Below are the code and all the weights of a small trained network. Each question names an input and a target symbol and asks about switching units off, where a switched-off unit gives its printed mean instead of its output.

import numpy as np


def w(rows, s, z=0):
    codes = np.array(rows[::2]) - 128.0
    scale = np.full(codes.shape[1], s)
    scale[-1] = z or s
    return codes * scale


def norm(h):
    return h / np.sqrt((h * h).mean(-1, keepdims=True) + 1e-5)


def f(y):
    return np.maximum(y, 0)


def softmax(a):
    e = np.exp(a - a.max(-1, keepdims=True))
    return e / e.sum(-1, keepdims=True)


def log_softmax(a):
    a = a - a.max(-1, keepdims=True)
    return a - np.log(np.exp(a).sum(-1, keepdims=True))


def net(x, mask):
    ids = ['αβγδεθλμπσφψ'.index(c) for c in x.split()]
    T = len(ids)
    res = E[ids] + P[:T]
    r = norm(res)
    for j in range(2):
        rows = slice(3 * j, 3 * j + 3)
        q, k, v = (r @ M[0][rows].T for M in (Q, K, V))
        z = softmax(np.where(np.tri(T) > 0, q @ k.T / 3**0.5, -1e9)) @ v
        o = O[0][rows]
        res = res + np.where(mask[j], z, o[:, -1]) @ o[:, :-1]
    y = f(norm(res) @ A[0][:, :-1].T + A[0][:, -1])
    res = res + np.where(mask[2:10], y, B[0][:, -1]) @ B[0][:, :-1]
    return log_softmax(norm(res)[-1] @ U[:, :-1].T + U[:, -1])


Q, K, V, O, A, B = {}, {}, {}, {}, {}, {}
E = w([
[163,147,80,77],'α',
[84,187,64,119],'β',
[67,255,112,130],'γ',
[203,193,150,129],'δ',
[118,113,125,124],'ε',
[220,157,95,198],'θ',
[126,105,74,145],'λ',
[198,124,145,113],'μ',
[156,108,144,121],'π',
[144,113,70,122],'σ',
[127,87,43,112],'φ',
[88,89,105,194],'ψ',
],0.02)
P = w([
[143,254,89,109],'0',
[229,190,140,134],'1',
[88,177,130,41],'2',
[214,161,153,156],'3',
[80,171,140,54],'4',
[231,94,145,167],'5',
[87,163,145,55],'6',
[206,48,164,179],'7',
[77,158,153,63],'8',
[184,18,141,189],'9',
[96,156,147,56],'10',
[182,87,177,179],'11',
[94,157,152,59],'12',
[168,38,175,199],'13',
],0.0088)
Q[0] = w([
[166,165,43,120],'H1',
[67,126,235,27],'H1',
[172,61,61,110],'H1',
[80,82,184,2],'H2',
[48,119,240,67],'H2',
[43,167,139,131],'H2',
],0.009)
K[0] = w([
[122,95,89,147],'H1',
[108,154,249,139],'H1',
[115,76,88,130],'H1',
[149,211,87,57],'H2',
[173,242,183,103],'H2',
[150,143,78,126],'H2',
],0.013)
V[0] = w([
[191,202,98,46],'H1',
[127,127,151,152],'H1',
[135,101,43,125],'H1',
[85,119,170,211],'H2',
[119,95,154,111],'H2',
[90,108,125,254],'H2',
],0.0085)
O[0] = w([
[69,26,211,68,205],'H1',
[144,38,79,3,88],'H1',
[57,160,133,223,255],'H1',
[27,132,129,3,87],'H2',
[112,128,150,148,103],'H2',
[83,2,247,142,145],'H2',
],0.0067,0.0066)
A[0] = w([
[78,114,81,182,205],'N1',
[85,197,145,97,173],'N2',
[125,55,121,141,131],'N3',
[59,122,156,119,70],'N4',
[189,188,61,170,62],'N5',
[99,191,69,135,80],'N6',
[152,55,6,91,133],'N7',
[91,115,195,182,254],'N8',
],0.013,0.0035)
B[0] = w([
[200,254,166,46,254],'N1',
[212,52,174,207,154],'N2',
[150,174,164,171,190],'N3',
[116,112,120,125,158],'N4',
[91,70,183,129,202],'N5',
[115,35,106,76,185],'N6',
[50,122,137,169,204],'N7',
[184,22,71,196,232],'N8',
],0.0067,0.0098)
U = w([
[124,143,163,123,95],'α',
[104,134,124,157,41],'β',
[156,130,132,100,133],'γ',
[17,155,52,127,252],'δ',
[142,104,144,78,159],'ε',
[62,112,149,124,119],'θ',
[169,183,33,126,93],'λ',
[116,153,81,252,155],'μ',
[36,11,184,150,150],'π',
[64,185,227,159,101],'σ',
[125,129,53,97,115],'φ',
[140,58,14,98,47],'ψ',
],0.011,0.0037)

Each question gives the input, a string of symbols that net reads in full, and the target symbol t.
The units are the heads (3 rows each of Q, K, V and O) and the neurons (one row each of A and B). Each row of codes is followed by its name. A weight is (code - 128) times the scale printed after its matrix; where a second scale follows, it is the last column's (O, A, B and U).
mask holds one flag per unit, heads first, then neurons. A switched-off unit (its flag False) gives its mean, the last column of its rows in O or B, instead of its output. The means were averaged over made-up inputs and are rounded, as every weight is.
A unit's drop is (log p(t) with every unit on - log p(t) with that unit switched off) / (log p(t) with every unit on - log p(t) with every unit switched off).
The circuit of an input: a set's keep is (log p(t) with only the set's units on - log p(t) with every unit switched off) / (log p(t) with every unit on - log p(t) with every unit switched off). Starting from all 10 units, units are removed one at a time, each time the one whose removal leaves the highest keep (on an exact tie, the one counted first), for as long as the keep stays at least 0.8.
circuit, biggest first: the units of the circuit, biggest drop first
k most important neurons: the k neurons with the biggest drops, biggest first
which heads matter: for each layer, one digit per head in row order, 1 if its drop is at least 0.15 and else 0, layers parted by /
drop of u: that unit's drop, to one decimal
input π ε φ α, target μ: circuit, biggest first : N1
input δ φ φ ψ φ φ α, target ψ: circuit, biggest first : N1, N5
input φ φ φ φ φ ε σ φ φ, target δ: circuit, biggest first : N7, N8, H2
input φ γ φ α π γ φ π, target μ: circuit, biggest first : H2, N6
input π φ π β φ ε φ φ α, target ψ: circuit, biggest first : N1, H2, N6
input ψ ψ φ γ, target π: 2 most important neurons : N1, N2
input λ π ε ψ ε φ λ θ μ ε, target μ: which heads matter : 10
input φ φ π φ ψ φ, target π: which heads matter : 01
input ε φ φ φ φ φ ψ δ π φ λ φ θ ε, target μ: which heads matter : 00
input ε φ ψ ε, target π: which heads matter : 01
input φ ψ γ ψ φ θ, target π: which heads matter : 01
input φ φ φ π ε θ π φ ψ φ ε α, target μ: which heads matter : 11
input β α ψ φ ψ α, target π: which heads matter : 00
input γ ε φ ψ φ ψ θ φ ψ δ, target π: circuit, biggest first : H2
input φ α φ α σ φ γ σ π λ φ λ λ, target λ: which heads matter : 00
input λ ψ γ λ φ ψ μ φ π, target ε: which heads matter : 11
input ψ ε γ λ φ ψ φ, target δ: which heads matter : 00
input φ ψ δ ψ φ γ θ ε ε ε λ ψ φ β, target π: 2 most important neurons : N8, N4
input ε μ γ ψ λ, target λ: 2 most important neurons : N1, N5
input φ ψ β φ φ φ φ ψ π, target ε: circuit, biggest first : H1
input ψ φ ψ π, target π: drop of N1 : 0.7
input ε θ γ θ μ μ α φ, target μ: drop of N7 : 0.1
input φ γ φ φ φ φ φ ε φ φ ψ, target μ: drop of N6 : 0.0
input ε σ λ φ α ψ ψ β, target π: drop of H2 : 1.5
